Below are the code and all the weights of a small trained network. Each question names an input and a class and asks about switching units off, where a switched-off unit gives its printed mean instead of its output.

import numpy as np


def w(rows, s, z=0):
    codes = np.array(rows[::2]) - 128.0
    scale = np.full(codes.shape[1], s)
    scale[-1] = z or s
    return codes * scale


def norm(h):
    return h / np.sqrt((h * h).mean(-1, keepdims=True) + 1e-5)


def f(y):
    return np.maximum(y, 0)


def log_softmax(a):
    a = a - a.max(-1, keepdims=True)
    return a - np.log(np.exp(a).sum(-1, keepdims=True))


def net(x, mask):
    res = np.array(x, float).reshape(1, 4) / 4 @ E
    u = 0
    for l in range(4):
        y = f(norm(res) @ A[l][:, :-1].T + A[l][:, -1])
        res = res + np.where(mask[u : u + 8], y, B[l][:, -1]) @ B[l][:, :-1]
        u += 8
    return log_softmax(norm(res)[-1] @ U[:, :-1].T + U[:, -1])


A, B = {}, {}
E = w([
[61,60,148,96,71,136],'x0',
[215,76,4,184,18,143],'x1',
[154,117,214,223,218,133],'x2',
[86,14,188,37,156,47],'x3',
],0.0015)
A[0] = w([
[189,145,138,93,107,102,111],'L0N0',
[130,213,108,167,120,62,69],'L0N1',
[161,220,70,178,202,251,10],'L0N2',
[60,160,134,112,159,140,105],'L0N3',
[45,132,63,92,112,81,76],'L0N4',
[90,104,120,126,68,165,112],'L0N5',
[80,139,152,39,186,4,26],'L0N6',
[38,166,179,171,141,209,32],'L0N7',
],0.0024,0.0013)
B[0] = w([
[88,124,140,152,88,118,147],'L0N0',
[154,156,135,179,94,137,168],'L0N1',
[201,207,154,101,104,103,249],'L0N2',
[103,104,180,133,152,96,178],'L0N3',
[155,138,121,204,103,147,179],'L0N4',
[112,143,111,84,143,127,182],'L0N5',
[139,76,180,83,196,189,219],'L0N6',
[4,179,161,121,66,96,180],'L0N7',
],0.0025,0.0015)
A[1] = w([
[25,92,228,112,98,211,161],'L1N0',
[150,30,120,181,110,229,166],'L1N1',
[203,170,150,126,162,217,93],'L1N2',
[126,102,52,53,67,93,8],'L1N3',
[178,170,34,111,116,81,196],'L1N4',
[175,77,185,41,254,25,106],'L1N5',
[155,48,32,142,76,107,126],'L1N6',
[181,204,84,179,199,73,123],'L1N7',
],0.0024,0.0014)
B[1] = w([
[180,138,144,77,145,74,240],'L1N0',
[178,106,163,133,214,112,210],'L1N1',
[122,170,109,158,89,78,185],'L1N2',
[71,109,62,150,74,185,177],'L1N3',
[156,82,171,157,94,142,232],'L1N4',
[3,110,181,17,164,55,249],'L1N5',
[79,103,153,145,191,160,233],'L1N6',
[130,181,110,178,46,117,213],'L1N7',
],0.0032,0.0019)
A[2] = w([
[101,143,163,159,154,47,45],'L2N0',
[139,190,93,110,197,155,155],'L2N1',
[148,38,12,54,52,82,199],'L2N2',
[69,225,147,83,114,134,52],'L2N3',
[91,138,117,99,3,151,100],'L2N4',
[134,42,42,44,50,162,57],'L2N5',
[102,193,93,68,60,128,188],'L2N6',
[92,121,194,37,201,98,251],'L2N7',
],0.0029,0.0012)
B[2] = w([
[74,185,113,171,129,112,159],'L2N0',
[119,65,106,187,77,84,150],'L2N1',
[23,184,171,177,201,227,209],'L2N2',
[130,92,192,153,213,49,164],'L2N3',
[106,47,163,110,97,169,172],'L2N4',
[23,170,175,167,161,252,186],'L2N5',
[120,55,181,140,117,146,176],'L2N6',
[219,147,58,135,84,98,252],'L2N7',
],0.0033)
A[3] = w([
[92,96,185,118,117,114,183],'L3N0',
[91,78,159,2,133,99,61],'L3N1',
[116,159,176,159,90,119,104],'L3N2',
[137,165,84,160,143,157,212],'L3N3',
[214,180,51,147,87,127,3],'L3N4',
[154,160,161,126,132,42,66],'L3N5',
[136,86,79,148,126,118,123],'L3N6',
[76,111,130,125,219,130,165],'L3N7',
],0.005,0.0013)
B[3] = w([
[172,144,54,96,131,121,225],'L3N0',
[156,101,81,2,189,77,253],'L3N1',
[115,127,51,131,156,55,187],'L3N2',
[129,99,177,10,110,100,203],'L3N3',
[151,128,61,49,32,65,199],'L3N4',
[36,112,111,209,169,218,229],'L3N5',
[161,98,196,132,186,142,146],'L3N6',
[145,168,95,91,38,136,230],'L3N7',
],0.0034,0.0031)
U = w([
[106,103,123,10,181,65,171],'0',
[221,165,98,151,12,88,148],'1',
[143,135,178,120,110,128,2],'2',
[46,100,131,121,96,233,158],'3',
[74,192,147,205,175,79,139],'4',
[200,59,155,184,159,140,100],'5',
],0.011,0.0073)

Each question gives the input, the list of numbers given to net, and the class t.
The units are the neurons (one row each of A and B). Each row of codes is followed by its name. A weight is (code - 128) times the scale printed after its matrix; where a second scale follows, it is the last column's (A, B and U).
mask holds one flag per neuron, layer by layer. A switched-off neuron (its flag False) gives its mean, the last column of its row in B, instead of its output. The means were averaged over made-up inputs and are rounded, as every weight is.
A unit's drop is (log p(t) with every unit on - log p(t) with that unit switched off) / (log p(t) with every unit on - log p(t) with every unit switched off).
The circuit of an input: a set's keep is (log p(t) with only the set's units on - log p(t) with every unit switched off) / (log p(t) with every unit on - log p(t) with every unit switched off). Starting from the 12 units with the biggest drops (on a tie, the unit counted first), units are removed one at a time, each time the one whose removal leaves the highest keep (on an exact tie, the one counted first), for as long as the keep stays at least 0.8.
circuit, biggest first: the units of the circuit, biggest drop first
unit that matters most: the unit with the biggest drop
top k neurons: the k neurons with the biggest drops, biggest first
drop when u is switched off: that unit's drop, to one decimal
input [-7,-5,-3,-3], class 4: top 3 neurons -> L2N7, L2N3, L3N5
input [8,1,7,-7], class 4: circuit, biggest first -> L3N2, L1N1
input [-1,-2,0,-4], class 1: circuit, biggest first -> L1N5
input [0,7,-6,-8], class 3: circuit, biggest first -> L2N7, L2N2
input [-8,-7,-8,-8], class 1: circuit, biggest first -> L1N5, L2N2, L2N1
input [3,-4,-5,-7], class 0: circuit, biggest first -> L2N3, L2N2
input [6,-1,-6,2], class 3: top 3 neurons -> L2N5, L2N2, L1N5
input [1,-2,1,-8], class 1: top 2 neurons -> L1N5, L2N2
input [4,-1,3,-7], class 1: top 4 neurons -> L1N5, L0N2, L2N2, L1N6
input [5,7,3,-2], class 5: top 2 neurons -> L1N1, L1N5
input [-6,8,1,3], class 5: top 2 neurons -> L2N7, L1N5
input [5,1,-2,3], class 3: top 2 neurons -> L2N2, L2N5
input [-5,5,7,1], class 1: top 2 neurons -> L3N4, L1N7
input [-7,3,6,-3], class 1: unit that matters most -> L3N4
input [4,-1,2,-3], class 4: top 2 neurons -> L3N5, L1N5
input [-5,1,7,3], class 4: drop when L3N5 is switched off -> 0.1
input [4,2,-8,5], class 3: drop when L2N2 is switched off -> 0.1
